Each row has a class, written after it.
41 -50 64 -18 -13 -9 -99 -9 -12 -56 -45 -86 -35 24 24 18 -31 -35 -39 33 -16 -60 -8 33 -23 65 10 -14 27 -36 1 17 -1 49 72 54 29 -12 40 -27 56 19 -72 42 : z_933
-78 -47 -73 120 -16 35 77 -32 14 -26 24 -66 -97 24 -94 -23 -82 -120 -85 -14 9 -11 10 -167 28 64 -20 77 18 -48 13 22 -17 26 102 -102 -86 51 5 -1 22 9 -45 18 : z_438
-17 -45 -50 28 -34 -98 79 51 35 60 30 1 126 115 -158 -49 -112 82 -60 -144 -3 124 -85 163 -12 -102 22 -47 -118 -15 86 71 -104 -50 -146 -66 133 -44 -9 44 -136 -52 41 25 : z_367
212 -263 -20 49 -306 -76 99 -19 -70 100 16 43 -6 -8 113 -134 -36 -97 -170 -109 -64 138 159 73 50 -95 134 166 -8 -264 94 -10 -17 53 101 -98 -92 27 124 46 102 -327 -56 67 : z_119
-33 -85 47 198 -18 -10 -161 -27 32 -195 -61 -139 -221 -110 -64 21 -86 -106 -133 34 3 -149 9 -220 109 185 -66 23 6 39 4 16 76 7 176 -49 -107 38 -4 -78 41 80 -147 89 : z_224
107 -10 67 -159 -90 -155 64 106 41 96 -36 -134 58 224 6 63 -15 -71 -106 -116 36 33 -53 81 11 -21 -101 0 63 -46 62 38 50 -28 -36 21 202 70 -46 -46 20 -80 69 1 : z_119
-86 -176 20 -120 8 -45 -25 -31 62 27 -62 -94 46 47 -138 -156 161 56 37 70 -56 31 13 67 -69 29 112 -18 -5 17 -62 131 -93 -135 -9 97 11 -82 5 -2 34 12 21 0 : z_390
-41 18 8 -46 -6 -48 -45 -30 16 -28 -30 -55 13 -73 18 -50 -7 -38 -30 44 38 -47 36 22 5 44 67 15 -23 -3 88 -30 9 51 9 37 31 6 74 -59 18 21 -13 32 : z_232
-102 -12 -31 22 -43 21 9 30 101 -35 47 -71 -65 19 -37 -62 -93 -103 -59 -59 -48 -69 17 -68 56 31 51 43 -27 14 -28 -18 74 27 9 -27 -39 92 11 30 17 -157 -140 50 : z_119
54 -113 -53 -172 -34 -32 54 -12 105 4 32 -69 -80 77 165 6 9 -32 -10 -219 -155 17 -5 -33 -68 -11 91 -19 17 14 -104 35 -31 37 -78 -106 -75 148 -19 24 -33 -152 -48 10 : z_317
68 25 46 -139 -57 -75 69 63 13 90 -13 -27 30 78 33 82 -49 -3 16 -98 28 14 18 61 -2 -42 -64 -13 52 -27 -59 11 -5 -38 -37 10 131 -20 -70 -41 7 -22 40 -24 : z_459
-14 -55 86 -210 88 91 173 -162 137 160 -74 -130 80 193 111 39 105 57 -66 -45 -23 -157 81 14 75 251 58 -88 -463 90 -3 103 184 64 57 171 138 142 -6 -92 126 74 173 26 : z_944
105 15 15 -282 1 -46 138 77 106 113 43 152 72 80 22 39 -10 84 -102 -92 -89 123 88 219 -18 -229 -158 -138 -199 -13 -108 -104 18 23 -135 15 221 79 -1 -45 -84 -57 130 -33 : z_933
37 43 4 -97 9 -78 57 63 78 56 -12 -5 22 94 28 42 -48 -55 -33 -68 34 19 23 -18 -39 -20 -42 -13 71 -39 -7 -53 -19 -21 -22 19 119 50 -44 -80 -16 -63 -7 -14 : z_933
-27 154 -160 255 12 41 155 -127 23 -135 91 75 -218 -294 182 188 -271 -71 -112 73 53 -55 132 -29 -83 -88 145 341 -60 221 116 -342 -57 192 -31 -276 -41 21 213 -20 -100 -73 -340 -126 : z_459
9 -31 -17 -4 39 -41 -25 -14 -10 39 -40 -82 53 35 59 -58 -27 -122 -134 -45 15 10 -16 -56 -88 -21 -59 -19 72 -81 33 110 -15 29 120 44 18 109 -9 -112 145 -45 47 29 : z_224
208 -136 165 45 -19 -277 -2 80 66 11 -19 92 88 -22 0 29 -251 -235 -257 -138 -35 109 -41 132 -64 108 -79 -153 179 29 -69 126 10 71 -2 -40 306 -97 90 -101 85 -153 0 -56 : z_228
34 22 -40 -91 -7 -69 66 67 40 94 3 26 38 112 32 59 -37 -31 -33 -78 16 63 -3 9 -42 -72 -7 -11 -19 -48 6 59 -3 -4 -16 29 154 54 -9 -52 -3 -117 32 -11 : z_438
31 40 27 -242 -52 -119 56 73 103 89 -27 17 1 114 83 117 -48 -65 -76 -27 10 -17 -34 -40 -26 -56 -69 -68 85 -74 -112 -19 -1 -25 -79 -14 178 -8 2 -61 -53 -117 13 -43 : z_933
-172 -154 13 21 34 66 211 137 28 70 0 26 -92 95 -18 127 -14 100 -57 -19 -108 70 12 2 -55 104 -85 31 -155 8 -38 -100 -61 15 -77 -67 114 -25 -37 -29 -61 149 72 -139 : z_367
181 32 -52 -242 -66 -46 157 170 175 78 -2 -63 61 99 19 62 -146 -9 -4 -199 63 -16 96 -2 -62 -14 -139 -18 -160 27 113 -83 -20 38 -68 31 304 61 -71 -51 -22 -223 -44 119 : z_232
23 -12 -16 -37 -6 -36 -60 -79 27 -15 -19 -79 53 -45 -46 -40 -89 -14 -22 10 38 30 -48 42 24 -53 73 -32 -3 -19 -16 -2 8 28 -32 4 -64 36 8 30 14 67 12 22 : z_119
24 16 -3 -73 -26 -53 56 54 35 90 -20 -5 49 65 57 84 -17 -80 -50 -107 28 41 -15 38 -27 -81 -46 -1 60 -64 -21 19 -15 -38 -62 9 96 41 -33 -50 -27 -61 58 -20 : z_367
53 -13 2 -115 -31 -23 23 79 11 107 -24 -21 53 147 52 76 10 -65 -5 -133 -19 65 -12 13 23 -42 -57 23 33 -54 15 52 -1 -55 -35 -2 89 16 -34 -35 -20 -60 44 -18 : z_438
-103 5 -82 157 44 3 -12 64 -7 -45 -5 -14 -31 -26 11 -20 -60 -108 -42 1 15 1 -51 -118 -9 -23 -34 -5 10 -67 -51 -11 10 78 40 -74 -130 74 -74 -3 40 19 -59 -25 : z_367
108 134 93 -57 62 -10 -224 -100 -47 -56 74 -28 -131 -163 -4 245 -98 -133 -66 105 68 -216 -156 -153 -40 -155 -64 -8 95 -48 -26 -63 -21 85 134 -22 -103 12 -82 70 0 111 2 -65 : z_224
-29 -10 1 -4 40 -28 -77 29 -14 -40 -21 -58 24 -90 -95 -9 -61 24 19 17 21 -84 36 27 2 45 38 -21 5 -42 30 41 -32 -39 -34 67 51 -12 -2 11 11 111 -43 33 : z_944
98 31 -3 -90 41 42 52 41 92 89 -11 -13 -7 40 168 21 -16 -63 -19 -67 -6 -39 -30 57 -37 -14 -159 -19 56 -83 -123 99 96 -30 -27 64 -3 123 -40 -10 19 3 104 -63 : z_944
-43 -27 14 -54 21 78 -76 -17 -4 -55 7 -179 -44 -22 10 -72 -90 -31 -14 17 55 -40 -10 41 90 90 -11 -83 -40 27 25 108 19 47 -14 27 44 -21 39 -5 89 85 64 2 : z_317
-9 -25 27 -12 -11 -50 -78 11 5 -4 -44 -42 32 50 -31 70 -76 -52 -65 5 -15 -26 6 33 -15 -14 30 -31 27 -15 8 29 28 -16 24 24 11 -14 28 -20 -5 29 6 22 : z_390
-58 -108 250 74 75 -222 -404 -85 -17 -257 -487 -53 226 22 399 304 260 -899 -447 219 -357 600 -508 -44 166 -2 -659 -265 802 96 -37 212 -147 -248 157 522 269 -247 309 199 -154 -21 319 -197 : z_459
-33 -17 -67 65 11 13 35 -7 0 -78 61 -33 -48 -97 -38 -115 -56 -124 -98 -53 27 -37 3 -32 19 1 8 8 20 -18 -11 35 15 21 73 -110 -47 52 17 55 20 -24 -125 12 : z_944
-100 -40 -71 98 -14 78 -121 -37 8 -47 50 44 -82 -14 48 17 -42 -46 -34 -122 3 79 -10 -27 -44 -101 44 71 90 -52 -34 9 30 23 22 -131 -80 64 -19 -51 -36 41 78 -32 : z_960
-53 66 -5 -32 81 94 -63 45 146 19 -23 -138 27 -74 52 -29 -22 -136 101 98 -20 16 -63 -52 51 108 60 31 -165 33 135 33 -22 70 -86 85 118 2 138 18 -58 55 -63 -41 : z_438
-57 -10 -23 61 -64 -75 62 41 44 -71 42 36 -79 -28 1 -3 -27 -70 -101 4 -56 -61 69 -32 33 -18 -24 3 -15 -12 -44 -43 6 7 48 -24 13 101 13 -36 -28 -36 -51 18 : z_960
90 -4 43 -149 -88 -88 33 65 36 91 -14 -92 -15 18 13 82 -25 -143 -54 -153 -69 35 -87 50 -135 -102 -123 38 111 -98 -22 119 -69 -63 -35 62 88 12 -36 -20 0 -94 -4 15 : z_438
-57 20 -19 -21 9 -41 -58 -120 -39 17 21 -37 -19 50 45 61 -120 -149 -65 33 -27 5 -74 28 100 -81 142 -26 91 -22 13 115 28 115 64 112 39 56 107 46 79 -33 -8 14 : z_854
81 220 301 -620 142 -269 -300 -20 -192 408 392 170 605 -78 -47 -6 -116 -284 -339 -271 169 334 -536 845 -25 -366 82 -380 119 51 126 489 231 -9 69 -43 541 -581 139 158 115 -114 476 -88 : z_317
105 15 3 -167 -22 -44 88 59 79 72 -12 -20 35 64 97 22 -8 -32 -19 -150 -1 58 -30 77 -29 -94 -73 -8 -31 -37 11 -40 11 -36 -40 30 82 65 -26 -41 5 -151 50 10 : z_317
-221 507 -451 -231 -105 -1 334 262 -309 52 180 -346 190 6 709 740 -677 250 -139 3 -176 -238 -211 314 -121 -314 -124 18 55 170 -185 44 -234 -7 -17 68 -24 -197 48 402 -17 215 -565 -49 : z_232
-191 -192 -71 89 5 0 249 66 95 -72 -27 -90 -213 -243 -92 -269 -156 132 -136 170 -127 -102 -107 -141 -50 174 -213 93 -89 -218 -73 68 53 -20 178 -133 -261 16 164 -39 148 -135 -243 60 : z_224
-55 -77 7 -156 -90 -109 184 140 33 186 66 24 28 112 -33 89 -69 7 -106 -113 -38 69 -55 16 -44 -149 -46 12 -63 3 -90 56 -18 -49 -57 -11 205 1 -77 -68 9 52 134 -76 : z_438
140 40 -4 14 -81 78 68 -35 101 -44 -43 9 -50 20 81 72 16 23 -67 47 -46 -71 50 -25 -92 -20 -4 -37 -70 68 -113 -227 40 -38 35 2 -114 46 14 3 1 -68 -127 7 : z_317
51 41 22 -125 -2 -52 42 39 45 58 -10 1 59 23 63 56 9 -59 -48 -46 7 47 -5 43 -53 -60 -7 -45 4 -52 3 -23 -3 -15 -67 3 107 29 23 -37 -40 -84 55 -48 : z_317
-48 72 -9 -5 84 -55 16 102 39 53 -20 48 65 29 66 70 -52 -54 21 -52 -13 111 35 55 -24 -28 -77 -16 -18 -8 -2 0 13 18 -17 24 93 5 40 -80 -28 -79 -15 -56 : z_228
23 31 18 -107 33 -77 12 39 15 11 -22 4 52 75 19 11 -15 -35 -47 -113 1 31 44 27 46 -18 -84 -44 59 -54 8 33 -1 -54 -34 -34 123 23 -34 -49 -19 -88 38 -20 : z_459
154 -112 -21 -75 -265 -131 22 -33 -28 166 -117 127 -46 -134 515 255 52 75 -188 -157 -32 103 151 88 -204 -153 72 257 172 28 -107 37 7 -112 -66 223 156 250 85 -178 -206 -115 100 12 : z_933
-198 -47 -26 -227 2 -44 178 160 74 157 -27 -43 -9 -3 -126 -63 -44 52 36 37 -96 112 40 70 172 124 -89 -13 -30 11 -94 46 -90 -87 -171 121 501 -127 200 55 44 -200 -222 -58 : z_228
99 -171 24 -60 -154 141 -81 -253 -99 144 55 141 -17 -159 602 216 96 -267 -97 -123 81 -66 -140 -199 -344 -355 142 170 128 240 -384 221 -71 89 223 -37 -64 72 36 -125 39 -69 159 -121 : z_944
47 -11 31 -40 -28 -83 77 106 47 73 -31 41 29 62 -12 -32 28 59 -26 -91 23 35 15 88 13 -68 -21 6 -26 -95 31 -5 1 -85 -43 23 93 30 5 -67 17 -123 32 8 : z_944
-43 -39 -19 -10 -64 -9 -89 -79 -41 -29 -26 -57 -38 41 13 96 -36 -75 -51 13 37 -16 16 10 -25 -41 118 37 36 -43 12 67 -41 38 65 22 -25 -2 58 -16 -15 -13 5 22 : z_438
32 -46 52 -67 44 16 -35 37 19 -91 -35 -67 -12 -54 -28 -23 -44 -49 -41 -3 19 -54 13 -13 11 93 -41 -37 -23 -28 31 -2 -31 33 20 -23 50 -21 58 -20 8 10 -41 26 : z_228
92 44 -22 6 96 -12 -17 -83 -71 -13 -73 66 -6 52 127 100 80 31 42 -131 61 50 -103 17 -82 -109 -3 -5 51 -102 -107 171 -100 15 43 -7 -72 41 -100 -116 0 -76 27 50 : z_854
38 -4 14 -110 -92 -112 99 53 58 111 -10 -62 32 192 24 140 49 -36 -30 -36 -37 9 51 11 -38 -77 -23 -36 72 16 -32 58 -99 -84 -66 85 156 7 -47 -61 8 -68 61 1 : z_367
-23 -34 -45 6 -29 22 70 -8 55 -29 -18 -53 -65 -127 -2 -19 -43 -19 -140 -4 20 -60 2 -115 -18 46 -19 104 27 -63 -20 -4 -12 -8 26 -122 -119 37 6 -60 -7 28 -76 44 : z_854
-92 -60 49 18 -12 4 -56 7 30 36 -9 -77 -5 91 -179 28 -74 -9 -92 74 -54 -37 10 76 33 28 78 -49 -113 20 -4 72 16 11 -44 34 108 -57 57 -20 18 98 -21 -12 : z_390
32 -45 67 44 -24 -20 -135 -42 -16 18 -79 -44 -6 42 -4 52 -67 -73 22 -10 5 -28 13 -36 19 -3 27 -28 -9 4 -15 31 26 26 53 33 22 14 50 -53 35 9 -12 14 : z_390
142 121 -23 -177 -108 -163 72 35 110 80 19 -28 -22 70 79 48 -84 -38 -16 -95 24 -84 -66 67 -26 -51 87 -14 40 -5 -58 -31 -17 -4 -109 49 199 64 -21 23 -76 -58 -114 25 : z_854
20 -66 42 -60 9 0 -28 -16 -43 5 -37 -14 4 -21 -26 101 -37 -91 -116 20 25 -2 -3 -53 -15 14 -15 -29 13 -119 -7 97 -25 37 78 -11 43 -10 43 -19 28 -75 10 -18 : z_438
74 110 55 -130 -32 -44 -215 165 -92 -126 -16 -28 121 -64 42 41 48 -256 -175 -208 -37 85 -20 108 -195 -115 -62 -185 143 -147 48 29 -44 68 -147 -154 63 -41 -13 87 -118 -167 15 28 : z_317
-39 106 -325 88 203 140 79 14 -63 -390 205 244 -37 -688 247 -795 -127 -120 80 113 375 -8 397 -344 141 -104 443 -348 -151 -369 141 -100 -8 81 359 151 -159 502 -64 53 85 -71 -86 -48 : z_390
-16 -38 -11 -10 -9 -64 -106 -28 33 -24 -48 -45 -40 0 -31 -22 -54 -48 -58 41 36 -33 -16 -45 -2 5 69 -39 14 -5 -10 49 -21 7 32 29 43 11 46 -46 25 11 3 54 : z_390
-79 -12 -70 45 -2 40 -7 23 -2 -62 6 -3 -66 3 -74 -17 -99 -130 -43 -2 22 -58 -28 -91 -45 -10 -60 42 61 -54 -39 -32 34 61 73 -39 -40 93 -11 7 -17 -28 -99 11 : z_438
22 -67 73 -81 -54 4 -21 -30 -24 -103 -74 -80 -11 15 18 118 20 -68 -42 66 55 -51 77 15 -82 140 30 -22 183 34 54 69 -30 -44 77 74 101 -49 77 -111 -26 20 -29 42 : z_438
-141 38 -86 22 27 32 11 -43 -13 -52 53 9 -58 -52 -69 -34 -76 -48 -132 18 -2 -59 -22 6 12 -50 -14 45 -19 -45 -17 -5 -1 35 33 -70 -63 44 5 11 -63 57 -84 1 : z_854
-1 -116 17 -40 -6 -24 -137 -9 43 54 -60 -69 -32 147 -122 0 -26 -81 -91 -44 8 -20 68 -101 179 53 20 -56 -3 -132 -55 81 53 25 36 -68 3 59 13 -79 71 -31 33 71 : z_224
-112 -9 -1 12 -26 6 35 35 54 12 18 3 -99 -7 -44 -1 -17 -86 -114 -7 -93 -45 -2 -25 8 40 -44 39 -78 -31 -24 -69 47 32 8 -43 -9 15 36 -29 -23 -18 -96 -2 : z_232
-35 -168 -8 62 -141 -13 56 60 39 16 2 5 -84 64 -118 -64 -73 20 -135 6 -62 -6 44 150 -52 -3 48 59 8 -81 -71 -99 -52 -23 3 -141 -24 -93 140 -23 34 -115 -167 16 : z_367
43 -164 238 197 -90 42 -14 230 100 11 -69 55 -267 50 137 300 -71 -24 84 56 -131 -81 -196 -182 -216 -81 -286 74 30 -20 -304 103 -22 51 195 8 -212 -100 -45 -203 75 -127 27 -34 : z_854
-45 43 106 -90 80 -18 -141 -51 55 -106 -15 18 -2 137 124 190 -71 -157 -374 -140 -119 -89 177 46 -50 -32 -291 -321 -208 18 -131 110 -45 -27 130 59 147 53 66 5 -49 -153 361 -24 : z_960
10 -8 25 -106 -24 -93 103 55 38 99 -10 70 38 44 40 58 -38 -38 -106 -118 -27 13 43 28 -14 -77 -77 -35 -13 -57 -4 -13 -23 -95 -58 43 147 34 -10 -49 -29 -54 108 -41 : z_944
84 27 3 -171 -8 -45 74 63 80 107 -6 23 62 81 70 48 -18 -41 -22 -72 -1 49 -9 49 -61 -91 -35 -3 38 -26 -37 -53 2 -35 -46 51 140 45 -26 -52 -27 -58 -5 -19 : z_933
-41 -44 25 4 16 -15 -111 1 -3 4 -24 -77 -2 -11 -60 -14 -68 -18 -22 35 31 -48 -1 -14 34 55 59 -14 1 -19 30 39 1 33 14 18 54 -11 31 -29 35 64 -11 11 : z_224
-177 -114 -28 -295 -80 123 -128 287 -7 211 84 -16 17 346 371 283 -238 -22 28 21 -472 -346 76 369 -398 -63 -146 155 -230 337 -130 -112 -66 68 -204 451 553 -64 100 194 -96 225 3 -198 : z_854
-63 -176 -30 -111 -108 -60 -31 -14 50 17 -48 -34 65 31 -134 -101 -68 -7 -21 11 89 22 -34 15 -36 10 147 72 156 -89 88 -33 -63 -53 -4 -41 8 -37 34 -28 -74 -47 -46 41 : z_390
-36 0 -21 -107 -11 -92 55 83 53 111 3 -31 48 117 -52 42 -26 -65 -62 -43 -7 44 54 -10 -16 -32 -66 -13 -61 -59 -1 19 -11 -48 -34 33 124 9 -55 -45 -6 -34 77 3 : z_119
51 75 49 62 -33 194 15 27 21 -76 4 -28 -123 -20 110 165 -49 -59 -82 34 -13 -134 112 -94 -38 64 -107 -37 -108 59 -13 -56 -13 22 69 33 12 76 -3 -110 -29 47 -93 -22 : z_438
16 -32 -53 20 -45 67 46 -11 18 -12 33 -25 -67 -3 64 28 -79 -38 -86 -57 -34 -23 -18 -33 -83 -45 14 44 -32 9 -48 -22 13 35 57 -86 -116 82 11 5 -15 8 -66 -12 : z_438
-113 -34 -40 12 -45 30 48 14 36 -11 -7 5 -19 -18 -62 -67 -37 -34 -114 5 -63 15 -13 1 15 -12 -24 -19 -54 -29 -55 -51 71 49 -26 -70 -11 56 33 38 -44 -40 -98 -8 : z_224
-56 -86 64 71 -116 -104 -238 49 -26 -19 -64 25 -13 0 -16 -97 6 12 88 56 -78 36 -1 123 -29 5 141 1 -33 -19 20 55 46 107 -37 56 122 -90 126 -67 33 -42 -117 36 : z_854
282 59 101 -40 -27 113 -44 -13 27 81 -68 33 -39 -88 324 173 -10 -133 31 -34 -72 -3 29 -31 -177 -54 73 23 -102 -144 13 38 65 119 -115 127 137 99 90 9 -33 9 165 -68 : z_459
195 18 157 -155 -127 -112 -76 -84 83 -40 -163 -54 126 107 35 111 85 -61 -98 -7 43 -59 195 -69 -9 96 -81 -38 154 -115 152 -40 14 -50 -19 28 195 -17 47 -177 6 -220 45 70 : z_933
-55 -45 -8 59 -22 44 -9 26 20 -39 0 -49 -96 -15 3 -11 -53 -62 -81 -37 15 45 -40 6 19 -19 -8 23 -82 3 -30 -76 71 79 26 -144 -92 6 28 -1 20 -80 -79 -57 : z_317
-55 -8 -40 36 -26 -16 -4 0 33 -27 13 -16 -51 24 -62 -26 -35 -56 -86 -49 -17 -26 4 -13 -3 -30 -1 20 -21 5 -41 -6 7 14 5 -111 -34 35 -12 -6 -43 -27 -81 16 : z_390
-65 -416 -41 -208 -206 -290 122 737 236 310 -9 60 177 106 -165 -470 7 -74 -137 -250 -184 139 148 -122 210 132 125 170 259 -356 6 -56 214 -363 -188 -218 235 -7 75 -220 219 -249 -180 83 : z_960
-38 -56 -20 56 -19 -11 33 25 11 -63 -40 -25 -103 -6 -28 16 -18 -59 -86 -72 -86 69 -22 10 10 -1 -48 -32 42 -89 -100 14 18 -21 27 -45 -71 11 -6 48 49 -95 -89 -6 : z_960
-5 -881 359 -72 -529 -344 425 437 -75 294 41 -108 -7 -179 136 -148 3 -66 376 -599 -208 78 -50 59 326 -87 596 706 -138 -149 229 8 -209 -68 -53 148 -18 -160 -222 -142 244 -66 82 117 : z_317
-51 61 -66 65 56 25 -63 2 -29 -127 30 -48 3 -38 -49 -158 -58 -59 5 17 32 -17 -8 -118 56 79 -32 -107 94 -73 -9 29 3 6 71 -58 -20 31 -58 46 9 13 -186 -3 : z_933
-8 -82 26 -54 -51 -37 -22 21 -30 -11 -43 -62 -26 -19 -5 12 -59 49 -106 38 -42 -6 21 158 -44 8 13 -33 -50 -29 -21 43 -15 64 26 35 -41 -20 58 1 31 9 -38 33 : z_854
-62 -83 -26 16 21 -87 -51 19 41 4 -9 -62 -85 24 -102 -61 -150 -221 -9 -34 9 -46 -23 -31 84 99 -39 1 135 -184 3 26 -56 85 -45 28 46 74 -43 7 20 55 13 -3 : z_367
128 -55 -4 -159 -42 -63 129 94 45 43 -78 -35 20 82 70 6 -34 82 -30 -94 -39 57 -15 80 -52 -28 -57 -18 77 -46 -32 -14 -29 -79 -86 85 139 58 -30 -42 21 -112 -109 13 : z_933
12 -18 36 -55 -25 -36 -77 -14 14 -32 -58 -89 22 24 -10 49 -16 -34 -49 27 7 -3 24 57 2 31 31 -15 -9 -46 34 -13 13 30 -22 2 -10 -1 47 -11 -12 8 7 32 : z_119
47 50 6 -134 -33 -124 121 92 84 73 -11 -6 41 174 28 159 -33 -69 -67 -116 74 57 56 114 -62 -21 -32 -42 91 12 -13 -29 11 -51 -59 5 168 25 -53 -31 -81 -81 126 -38 : z_960
-38 -68 -6 -5 -50 43 62 46 -8 -15 45 -58 -26 84 -91 -37 -9 -85 -117 -46 3 -16 45 62 -62 -36 -32 83 -38 -28 27 -60 -18 63 41 -152 -32 30 -48 -16 -37 4 -67 -40 : z_459
68 -1 -34 -109 -43 -104 14 58 28 48 -7 -21 -30 143 31 78 -43 -133 -23 -76 -19 31 -8 27 -16 -49 -105 -30 16 -53 5 70 -54 12 27 47 94 44 -41 -58 -32 -87 -32 36 : z_438
29 -39 5 -25 28 -19 -66 -11 46 -26 -33 -53 7 -17 -33 -30 -63 -2 -31 22 17 -56 12 -21 17 37 14 -40 -11 -20 -15 3 6 27 29 7 34 44 43 8 12 15 0 35 : z_224
-27 -39 45 -58 28 24 -100 -20 -31 -34 -36 -67 16 1 -34 43 -15 -106 -42 6 58 -24 54 -17 46 73 51 -22 34 -62 38 78 -5 39 9 14 81 -25 28 -70 14 48 -2 -9 : z_228
-59 117 -25 -80 82 -7 77 -16 66 41 -59 65 61 -174 49 -23 25 -40 -9 -22 68 26 20 -93 -7 -35 -77 35 -75 -44 27 -97 26 -12 -81 -18 58 43 15 -111 -44 -37 29 -41 : z_232
